-68,35,-38,45
-53,5,60,-44
23,75,-55,-35
yields 45

-52,65,51,38,14,44,-96 yields 38

48,-28,48,-78,-23,40
40,-28,40,-73,-10,45
yields -78

-81,80,18,-23 yields -23

-97,-15,33,53,62 yields 53

-82,49,99,94,-7,69 yields 94

20,-32,-33,28,-3
-40,-94,-49,-25,44
yields 28

-2,85,-60,54,-46,26,30 yields 54

55,-14,36,1,-92
23,-11,18,4,19
yields 1

-22,27,-57,1
-94,28,-24,-14
yields 1
---
[[70 22 91 17]
 [39 73 55 71]] result: 22

[[719 711 440 812 249 528]
 [809 742 118 276 592 726]] result: 812

[[365 717 713 772 663 314]
 [638 641 564 576 500 186]] result: 772

[[916 585 723  36 718 954 588]
 [235 720 389 345 826 568 848]] result: 718

[[843 456 475 183 843]
 [682 456 210 731 682]] result: 475

[[-20 -22  48 -41  -8]
 [ 19 -37   6  -8 -47]] result: 48

[[81 59 72 66 68]
 [43 54 61 21 35]] result: 72

[[580 240 594 685 729 496 777]
 [821 727 500 734 418 569 428]] result: 729

[[ 10 -39  29  39  17 -10]
 [ 10   0  41  45 -26 -10]] result: 39
---
[ -4 -13 -36  -9 -42 -23  28] result: -9

[[ 82 904 570 508 824 556 627]
 [751 390 644 936 730 723 403]
 [460 570 603 723 395 822 564]] result: 936

[ 170 -755 -368 -260  615] result: -368

[-229 -328 -526  554  655] result: -526

[-31  32   2 -11 -48  -8 -37] result: -11

[90 76 84 21 56 83 31] result: 21

[ 40 191 233 107 110] result: 233

[ 6  0 81 21 15] result: 81
---
-1.16	1.44	-1.64	-0.35	-0.55 result: -1.64

1.0	-0.4	0.7	0.9	0.0	-0.1	1.4
0.0	0.3	0.0	-1.0	0.4	-0.3	-0.1
0.8	-0.3	-1.4	-0.3	-0.9	-0.4	-0.3
result: -1.0

-0.02	-0.08	-0.07	0.13	-0.13	-0.04	-0.05 result: 0.13

-1.8	-0.2	-0.4	1.4	-1.2	-1.2	0.2 result: 1.4

94.357	-3.789	-57.781	-184.042	-160.781	158.065	146.869 result: -184.042

-0.653	0.245	1.697	-1.744	0.717 result: 1.697

8.0	-8.6	-10.8	1.5	10.9	-12.6	-5.8 result: 1.5
---
[13, 20, -27, 16, 32, 10] Out: 10
[77, 3, 27, 33] Out: 33
[23, 25, 136, 69, 225, 218] Out: 218
[7, 90, 13, 52] Out: 52
[75, 12, 72, 40, 22] Out: 22
[4, 87, 48, 80, 35] Out: 35
---
[24 -3 72 25] -> 72

[[  5  -6  -2 -14  29]
 [ 57 -10 -23 -19  -3]
 [-24   5 -19 -37  94]] -> -37

[ 40 100  51  52] -> 51

[[-25   3 -72  -3]
 [-30   7 -77  -1]
 [-53  27 -82  38]] -> -82

[ 62 -59  33  73 -35] -> 73

[ 19 -42 -54 -16 -38 -72] -> -38

[14 43 40 91 60 10] -> 60
---
[[ -4   0   5  -1   4  11 -11 -19  22  51  52  60  55]
 [ -1  -6   0  -1   4  -4   4  -8  -1  10  12  20  37]
 [  3   0   5  19  24  -4 -47 -82  53  63  58  55  58]
 [ 26  45  51  57  59 -14 -54 -82  60  63  58  55  51]
 [ -4 -12   0  -1   4   1  -3  -8  14  33  35  55  55]
 [ -4   0   0   6  18   6 -32 -61  45  51  64  60  58]
 [  3   0   5  19  24  -4 -40 -72  60  57  58  60  55]
 [  3   0   0   6   4   6 -11 -19  30  39  52  55  60]] yields 5

[[-25  11  18 -26   8 -16  -1  11  26  28 -23  16 -18 -33  20]
 [ -5 -16   2  -5  16  12 -11 -58  46  47 -24 -72 -11  14 -81]
 [-11 -42  41 -16  -3  -4  10  -4  -6  -7  15   2 -11  -7   3]
 [-18   7  -2 -20  -2  -8 -12  -9   6   5  -3 -15 -25  19 -21]
 [  9   9   3  13  -5   3   8  18 -20 -22 -14  29  16   6  38]] yields 18

[[ 18   1   5   1   4  11  -1   3   3   1  -1   4  -3   0]
 [-19   2  -7  -2  -6   3  -3 -11  -9 -15   1 -10   9   3]
 [  3 -12  10  -1   4 -13   5   5   5   3  -2  11 -14  -2]
 [ 30 -10 -60 -34 -33  -4  59 -80 -86  32  79 -58 -17  81]
 [ 47 -35  31   5  17   1 -10  20  21  34 -22  34 -60 -25]
 [  2  -8  12   2   4   2  -4   3   3   7   0  19 -30  -2]] yields 5

[[ 14 -14  -8   7 -32  11  43 -62]
 [-62 -74 -39 -24 -61 -33  15  -2]
 [ 39  37 -12 -58 -67   9   2 -52]
 [-50  13 -24 -69  15  36 -32 -29]
 [ 34 -47 -17  24 -47  10  23 -34]
 [ 13  23   2  -1  35  80  49 -47]] yields -8

[[-38 -51 -28 -37 -15  58 -22  23  34  50 -24  88]
 [-15 -42 -23 -21  -8  21 -46  10 -18 -12   2  67]
 [-28 -33   6 -29 -20 -36 -22   2  10 -12  11  22]
 [ 17  27 -30  16  11 -26  19 -26 -90 -45  10 -15]
 [ 13  34 -86  39  -5  19  86 -77  -8  66 -39  -8]
 [-46 -71 -68 -43 -34  39 -58 -42  17  32 -35  34]] yields -28
---
((801, 819, 809, 416, 365, 725), (535, 287, 261, 522, 615, 80)) | 365
(17, -47, 25, 35, 15, 16, -18) | 16
((768, 619, 824, 184, 324, 702), (828, 635, 844, 163, 330, 704)) | 324
(-34, 32, -37, 36, -43) | 36
(-6, 22, 19, -3, -49, 40) | -49
(8, 1, 4, 3) | 4
